Below are the code and all the weights of a small trained network. Each question names an input and a class and asks about switching units off, where a switched-off unit gives its printed mean instead of its output.

import numpy as np


def w(rows, s, z=0):
    codes = np.array(rows[::2]) - 128.0
    scale = np.full(codes.shape[1], s)
    scale[-1] = z or s
    return codes * scale


def f(y):
    return y / 2 * (1 + np.tanh(0.7978845608 * (y + 0.044715 * y**3)))


def log_softmax(a):
    a = a - a.max(-1, keepdims=True)
    return a - np.log(np.exp(a).sum(-1, keepdims=True))


def net(x, mask):
    res = np.array(x, float).reshape(1, 3) / 4 @ E
    y = f(res @ A[0][:, :-1].T + A[0][:, -1])
    res = res + np.where(mask, y, B[0][:, -1]) @ B[0][:, :-1]
    return log_softmax(res[-1] @ U[:, :-1].T + U[:, -1])


A, B = {}, {}
E = w([
[177,111,86,224,211,171],'x0',
[138,175,144,66,144,246],'x1',
[107,36,168,156,82,175],'x2',
],0.012)
A[0] = w([
[123,115,206,135,50,122,45],'n0',
[71,87,174,36,49,204,91],'n1',
[149,201,153,110,183,197,227],'n2',
[16,161,103,86,65,94,198],'n3',
[119,153,86,49,104,84,158],'n4',
[154,175,79,106,242,158,43],'n5',
[112,52,123,148,110,11,178],'n6',
[189,82,144,199,247,184,22],'n7',
[66,103,198,81,49,209,118],'n8',
[60,135,98,102,168,136,61],'n9',
[133,203,40,54,150,104,39],'n10',
[131,178,104,177,148,74,113],'n11',
[61,194,214,36,64,1,41],'n12',
[218,150,155,91,178,155,65],'n13',
[173,199,118,59,184,88,190],'n14',
[158,89,193,166,102,36,85],'n15',
[129,152,76,206,170,64,150],'n16',
[107,28,216,222,61,179,73],'n17',
[96,69,122,62,100,155,76],'n18',
[133,11,201,138,161,128,202],'n19',
[143,192,64,80,138,239,189],'n20',
[150,128,63,204,164,76,107],'n21',
[146,183,22,224,198,56,164],'n22',
[195,68,102,124,179,162,2],'n23',
],0.0089,0.0051)
B[0] = w([
[125,154,207,135,93,144,162],'n0',
[73,182,163,111,37,178,214],'n1',
[213,49,159,88,167,47,216],'n2',
[186,56,165,114,182,72,218],'n3',
[171,31,142,186,163,108,188],'n4',
[41,185,62,172,142,223,183],'n5',
[179,8,88,155,175,23,233],'n6',
[224,24,122,137,237,119,195],'n7',
[58,219,152,73,37,205,212],'n8',
[166,108,125,130,169,79,124],'n9',
[226,52,177,133,198,53,182],'n10',
[147,169,137,98,46,211,167],'n11',
[161,29,50,254,233,54,251],'n12',
[135,92,89,229,190,123,155],'n13',
[140,42,116,218,218,87,211],'n14',
[180,48,138,141,132,67,187],'n15',
[49,228,133,115,91,213,195],'n16',
[202,51,69,164,199,25,216],'n17',
[107,172,155,99,69,167,157],'n18',
[206,73,148,131,153,82,198],'n19',
[165,61,177,146,208,58,225],'n20',
[24,209,115,136,68,179,185],'n21',
[45,200,124,53,75,232,230],'n22',
[189,21,200,133,119,45,144],'n23',
],0.0065,0.012)
U = w([
[121,98,16,160,212,108,254],'0',
[187,83,175,70,179,73,83],'1',
[2,231,133,35,73,215,91],'2',
],0.0094,0.0029)

Each question gives the input, the list of numbers given to net, and the class t.
The units are the neurons (one row each of A and B). Each row of codes is followed by its name. A weight is (code - 128) times the scale printed after its matrix; where a second scale follows, it is the last column's (A, B and U).
mask holds one flag per neuron, in row order. A switched-off neuron (its flag False) gives its mean, the last column of its row in B, instead of its output. The means were averaged over made-up inputs and are rounded, as every weight is.
A unit's drop is (log p(t) with every unit on - log p(t) with that unit switched off) / (log p(t) with every unit on - log p(t) with every unit switched off).
The circuit of an input: a set's keep is (log p(t) with only the set's units on - log p(t) with every unit switched off) / (log p(t) with every unit on - log p(t) with every unit switched off). Starting from the 12 units with the biggest drops (on a tie, the unit counted first), units are removed one at a time, each time the one whose removal leaves the highest keep (on an exact tie, the one counted first), for as long as the keep stays at least 0.8.
circuit, biggest first: the units of the circuit, biggest drop first
most important unit: the unit with the biggest drop
k most important neurons: the k neurons with the biggest drops, biggest first
drop of u: that unit's drop, to one decimal
input [-7,-1,-6], class 0: 3 most important neurons -> n12; n14; n2
input [-7,3,2], class 2: circuit, biggest first -> n8
input [3,5,2], class 1: 3 most important neurons -> n12; n2; n20
input [6,5,3], class 1: circuit, biggest first -> n12; n2
input [-8,8,1], class 2: 2 most important neurons -> n8; n1
input [4,2,5], class 1: 2 most important neurons -> n12; n5
input [-7,-2,0], class 0: 3 most important neurons -> n12; n2; n20
input [4,2,2], class 1: 3 most important neurons -> n12; n14; n23
input [-5,-7,0], class 0: 4 most important neurons -> n12; n2; n10; n20
input [4,1,4], class 1: 2 most important neurons -> n12; n5
input [0,6,3], class 2: drop of n8 -> 0.2
input [3,6,3], class 1: drop of n12 -> 0.2
input [-5,-4,-1], class 0: drop of n12 -> 1.6
input [7,-5,-1], class 2: most important unit -> n22
